Below is a small trained network, with its code and all its weights. Each question gives an input and a class and asks what happens when units are switched off, that is, made to give their printed mean instead of their output.

import numpy as np


def w(rows, s, z=0):
    codes = np.array(rows[::2]) - 128.0
    scale = np.full(codes.shape[1], s)
    scale[-1] = z or s
    return codes * scale


def f(y):
    return np.maximum(y, 0)


def log_softmax(a):
    a = a - a.max(-1, keepdims=True)
    return a - np.log(np.exp(a).sum(-1, keepdims=True))


def net(x, mask):
    res = np.array(x, float).reshape(1, 3) / 4 @ E
    y = f(res @ A[0][:, :-1].T + A[0][:, -1])
    res = res + np.where(mask, y, B[0][:, -1]) @ B[0][:, :-1]
    return log_softmax(res[-1] @ U[:, :-1].T + U[:, -1])


A, B = {}, {}
E = w([
[101,95,129,15],'x0',
[123,2,59,130],'x1',
[14,159,85,133],'x2',
],0.02)
A[0] = w([
[156,118,100,127,149],'N1',
[113,132,120,100,104],'N2',
[188,88,124,121,158],'N3',
[82,117,146,95,120],'N4',
[138,135,114,209,245],'N5',
[123,81,140,92,89],'N6',
[133,130,121,153,113],'N7',
[88,174,120,124,134],'N8',
[102,94,111,151,119],'N9',
[92,97,85,145,72],'N10',
[120,122,138,63,128],'N11',
[92,156,143,154,198],'N12',
[74,108,105,143,78],'N13',
[176,173,156,102,193],'N14',
[151,142,173,118,177],'N15',
[173,148,123,112,177],'N16',
[95,147,134,130,125],'N17',
[177,132,169,115,188],'N18',
[118,123,140,3,150],'N19',
[125,66,106,147,164],'N20',
[159,161,129,112,155],'N21',
[108,116,69,136,73],'N22',
[105,162,150,109,159],'N23',
[156,130,97,164,122],'N24',
[124,138,111,122,166],'N25',
[174,76,132,134,139],'N26',
[91,156,132,129,134],'N27',
[71,127,96,143,96],'N28',
],0.024,0.012)
B[0] = w([
[151,71,162,100,161],'N1',
[90,151,117,119,154],'N2',
[86,51,203,73,210],'N3',
[102,146,87,116,177],'N4',
[195,126,185,189,243],'N5',
[97,105,139,105,180],'N6',
[111,120,160,107,152],'N7',
[132,222,182,99,206],'N8',
[137,94,117,157,168],'N9',
[150,83,70,168,174],'N10',
[4,131,57,95,192],'N11',
[193,200,157,151,212],'N12',
[143,112,57,166,174],'N13',
[129,109,9,176,228],'N14',
[127,97,17,208,196],'N15',
[131,101,117,160,183],'N16',
[117,162,184,115,174],'N17',
[131,70,75,185,212],'N18',
[59,127,72,93,254],'N19',
[135,42,160,135,200],'N20',
[146,113,92,149,180],'N21',
[136,90,61,178,165],'N22',
[76,177,128,132,196],'N23',
[116,109,179,166,171],'N24',
[147,146,125,130,150],'N25',
[102,70,210,102,202],'N26',
[137,227,188,103,188],'N27',
[134,158,61,203,186],'N28',
],0.012,0.029)
U = w([
[248,94,111,209,209],'0',
[110,99,77,172,186],'1',
[189,193,207,164,252],'2',
[117,204,134,83,9],'3',
[184,75,235,154,83],'4',
[103,72,179,73,2],'5',
],0.013,0.0027)

Each question gives the input, the list of numbers given to net, and the class t.
The units are the neurons (one row each of A and B). Each row of codes is followed by its name. A weight is (code - 128) times the scale printed after its matrix; where a second scale follows, it is the last column's (A, B and U).
mask holds one flag per neuron, in row order. A switched-off neuron (its flag False) gives its mean, the last column of its row in B, instead of its output. The means were averaged over made-up inputs and are rounded, as every weight is.
A unit's drop is (log p(t) with every unit on - log p(t) with that unit switched off) / (log p(t) with every unit on - log p(t) with every unit switched off).
most important unit: the unit with the biggest drop
top k neurons: the k neurons with the biggest drops, biggest first
drop of u: that unit's drop, to one decimal
input [1,-8,-8], class 1: most important unit	N5
input [1,-3,-8], class 1: top 3 neurons	(N5; N12; N3)
input [0,0,-3], class 0: top 2 neurons	(N19; N11)
input [5,0,-8], class 1: top 2 neurons	(N14; N18)
input [0,-2,2], class 2: top 2 neurons	(N19; N11)
input [-4,1,-8], class 4: top 2 neurons	(N3; N26)
input [0,-4,2], class 2: top 2 neurons	(N19; N11)
input [1,-2,4], class 3: drop of N5	0.1
input [0,-1,5], class 2: drop of N19	0.1
input [0,-7,-2], class 0: drop of N19	0.4
